Below is a small trained network, with its code and all its weights. Each question gives an input and a class and asks what happens when units are switched off, that is, made to give their printed mean instead of their output.

import numpy as np


def w(rows, s, z=0):
    codes = np.array(rows[::2]) - 128.0
    scale = np.full(codes.shape[1], s)
    scale[-1] = z or s
    return codes * scale


def f(y):
    return np.maximum(y, 0)


def log_softmax(a):
    a = a - a.max(-1, keepdims=True)
    return a - np.log(np.exp(a).sum(-1, keepdims=True))


def net(x, mask):
    res = np.array(x, float).reshape(1, 8) / 4 @ E
    y = f(res @ A[0][:, :-1].T + A[0][:, -1])
    res = res + np.where(mask, y, B[0][:, -1]) @ B[0][:, :-1]
    return log_softmax(res[-1] @ U[:, :-1].T + U[:, -1])


A, B = {}, {}
E = w([
[210,146,255,171,167,103,185,53,116,79,151],'x0',
[125,127,124,128,132,124,127,122,129,123,136],'x1',
[122,130,128,129,132,127,127,131,126,126,131],'x2',
[133,125,124,132,130,133,125,131,128,127,128],'x3',
[101,196,141,160,203,187,77,111,219,109,35],'x4',
[185,222,111,103,201,160,188,196,133,212,199],'x5',
[125,132,129,130,126,127,128,132,128,124,130],'x6',
[149,195,31,171,125,58,185,119,73,94,54],'x7',
],0.0073)
A[0] = w([
[171,199,116,90,199,154,163,183,139,205,175,95],'n1',
[115,55,221,76,145,170,64,136,198,182,188,30],'n2',
[104,171,139,151,179,161,97,118,170,127,71,6],'n3',
[214,137,250,179,174,89,186,59,115,90,143,91],'n4',
[94,198,143,168,196,187,80,103,209,112,49,93],'n5',
[155,48,139,89,45,62,178,147,38,176,210,9],'n6',
[162,170,125,107,163,143,145,173,128,172,150,15],'n7',
[198,152,237,180,182,90,196,63,119,50,151,89],'n8',
[65,96,20,60,107,133,92,229,141,170,83,61],'n9',
[173,188,73,165,130,57,185,130,93,100,62,100],'n10',
[151,187,54,148,166,84,175,117,91,124,75,4],'n11',
[104,29,138,123,49,112,98,68,106,62,108,77],'n12',
[49,119,2,100,77,137,83,192,135,174,141,84],'n13',
[190,130,201,154,137,118,195,93,105,81,162,97],'n14',
[166,189,123,100,163,155,168,170,113,194,191,103],'n15',
[163,206,112,113,186,162,180,179,149,224,187,101],'n16',
[145,46,104,102,37,87,200,136,13,148,229,55],'n17',
[144,192,11,177,159,64,192,112,67,100,42,58],'n18',
[61,33,148,146,50,116,49,65,141,50,62,80],'n19',
[100,190,147,165,190,189,87,120,221,106,37,44],'n20',
[116,67,214,77,151,212,82,127,176,174,197,12],'n21',
[113,45,218,66,159,197,72,143,186,182,212,59],'n22',
[177,205,116,85,171,169,180,193,150,201,176,65],'n23',
[113,168,136,159,192,192,98,103,197,134,54,82],'n24',
],0.0055,0.0015)
B[0] = w([
[96,69,188,195,166,100,169,80,64,69,40,229],'n1',
[126,216,104,160,44,140,142,107,108,88,174,225],'n2',
[194,109,121,83,145,82,148,173,168,136,141,187],'n3',
[68,108,91,106,183,220,21,54,175,236,161,254],'n4',
[232,124,100,43,157,35,186,240,191,149,156,238],'n5',
[222,146,117,51,151,68,156,220,207,133,132,227],'n6',
[101,93,172,177,147,108,146,112,96,95,78,177],'n7',
[61,103,97,96,182,207,44,74,177,215,140,253],'n8',
[40,81,114,104,200,221,42,50,164,221,159,232],'n9',
[98,189,76,154,28,181,135,112,134,101,197,214],'n10',
[112,171,113,147,65,137,135,124,137,86,181,195],'n11',
[138,82,170,177,184,70,166,129,62,64,50,217],'n12',
[71,97,109,86,202,199,28,57,172,224,140,231],'n13',
[96,89,113,89,175,186,46,93,167,205,140,214],'n14',
[107,67,213,191,144,61,153,124,50,83,42,213],'n15',
[89,60,189,189,152,106,168,96,58,70,46,237],'n16',
[243,142,99,24,173,56,169,221,222,148,147,242],'n17',
[102,226,77,166,3,180,125,106,128,78,211,240],'n18',
[88,47,214,247,164,67,194,88,10,50,34,243],'n19',
[213,116,108,52,161,67,175,199,175,132,146,234],'n20',
[123,217,68,171,16,177,148,128,105,57,213,225],'n21',
[111,235,89,173,26,152,156,115,132,56,198,241],'n22',
[95,73,201,202,163,100,167,95,50,82,43,228],'n23',
[211,127,118,66,142,70,173,196,169,132,135,218],'n24',
],0.0051,0.0067)
U = w([
[106,57,169,190,157,85,156,115,66,77,68,134],'0',
[81,97,114,93,178,208,50,92,154,230,147,123],'1',
[219,131,118,45,144,59,161,203,165,136,146,253],'2',
[110,227,108,165,10,170,138,119,119,74,179,2],'3',
],0.011,0.00049)

Each question gives the input, the list of numbers given to net, and the class t.
The units are the neurons (one row each of A and B). Each row of codes is followed by its name. A weight is (code - 128) times the scale printed after its matrix; where a second scale follows, it is the last column's (A, B and U).
mask holds one flag per neuron, in row order. A switched-off neuron (its flag False) gives its mean, the last column of its row in B, instead of its output. The means were averaged over made-up inputs and are rounded, as every weight is.
A unit's drop is (log p(t) with every unit on - log p(t) with that unit switched off) / (log p(t) with every unit on - log p(t) with every unit switched off).
The circuit of an input: a set's keep is (log p(t) with only the set's units on - log p(t) with every unit switched off) / (log p(t) with every unit on - log p(t) with every unit switched off). Starting from the 12 units with the biggest drops (on a tie, the unit counted first), units are removed one at a time, each time the one whose removal leaves the highest keep (on an exact tie, the one counted first), for as long as the keep stays at least 0.8.
units of the circuit, in order: the units of the circuit, biggest drop first
unit that matters most: the unit with the biggest drop
k most important neurons: the k neurons with the biggest drops, biggest first
drop of u: that unit's drop, to one decimal
input [3,1,-2,-1,-7,-5,2,-8], class 3: unit that matters most : n22
input [-3,-8,3,3,-4,-2,8,3], class 2: 3 most important neurons : [n4 n17 n8]
input [-6,-3,-3,1,-7,-5,6,3], class 2: 2 most important neurons : [n17 n6]
input [0,-2,6,3,5,-4,4,0], class 2: units of the circuit, in order : [n5 n20]
input [-1,6,2,-4,0,-8,-8,-8], class 0: 2 most important neurons : [n19 n12]
input [-4,1,3,-3,-3,4,4,4], class 0: 2 most important neurons : [n4 n8]
input [8,-8,8,7,-5,4,8,-7], class 1: 4 most important neurons : [n4 n8 n14 n18]
input [-3,-4,4,-5,-5,4,4,7], class 3: 2 most important neurons : [n18 n10]
input [-6,4,-5,2,7,-3,-4,5], class 2: 2 most important neurons : [n5 n20]
input [5,8,3,-8,1,-4,-5,0], class 1: units of the circuit, in order : [n4 n8]
input [1,-3,1,8,-5,-2,-7,-5], class 2: 3 most important neurons : [n17 n6 n18]
input [-4,-7,0,-1,-3,-3,7,1], class 1: 2 most important neurons : [n13 n9]
input [5,3,-2,2,-7,-3,-2,2], class 2: 2 most important neurons : [n17 n6]
input [-1,-2,0,-7,-3,4,5,-4], class 0: unit that matters most : n18
input [3,-2,-7,-3,-3,6,2,-7], class 3: 4 most important neurons : [n22 n21 n2 n19]
input [8,1,-2,8,3,3,-8,1], class 1: drop of n4 : 0.0
input [7,8,-1,-6,0,-4,8,6], class 1: drop of n8 : 0.3
input [8,-3,-6,1,4,4,6,-4], class 1: drop of n8 : 0.1
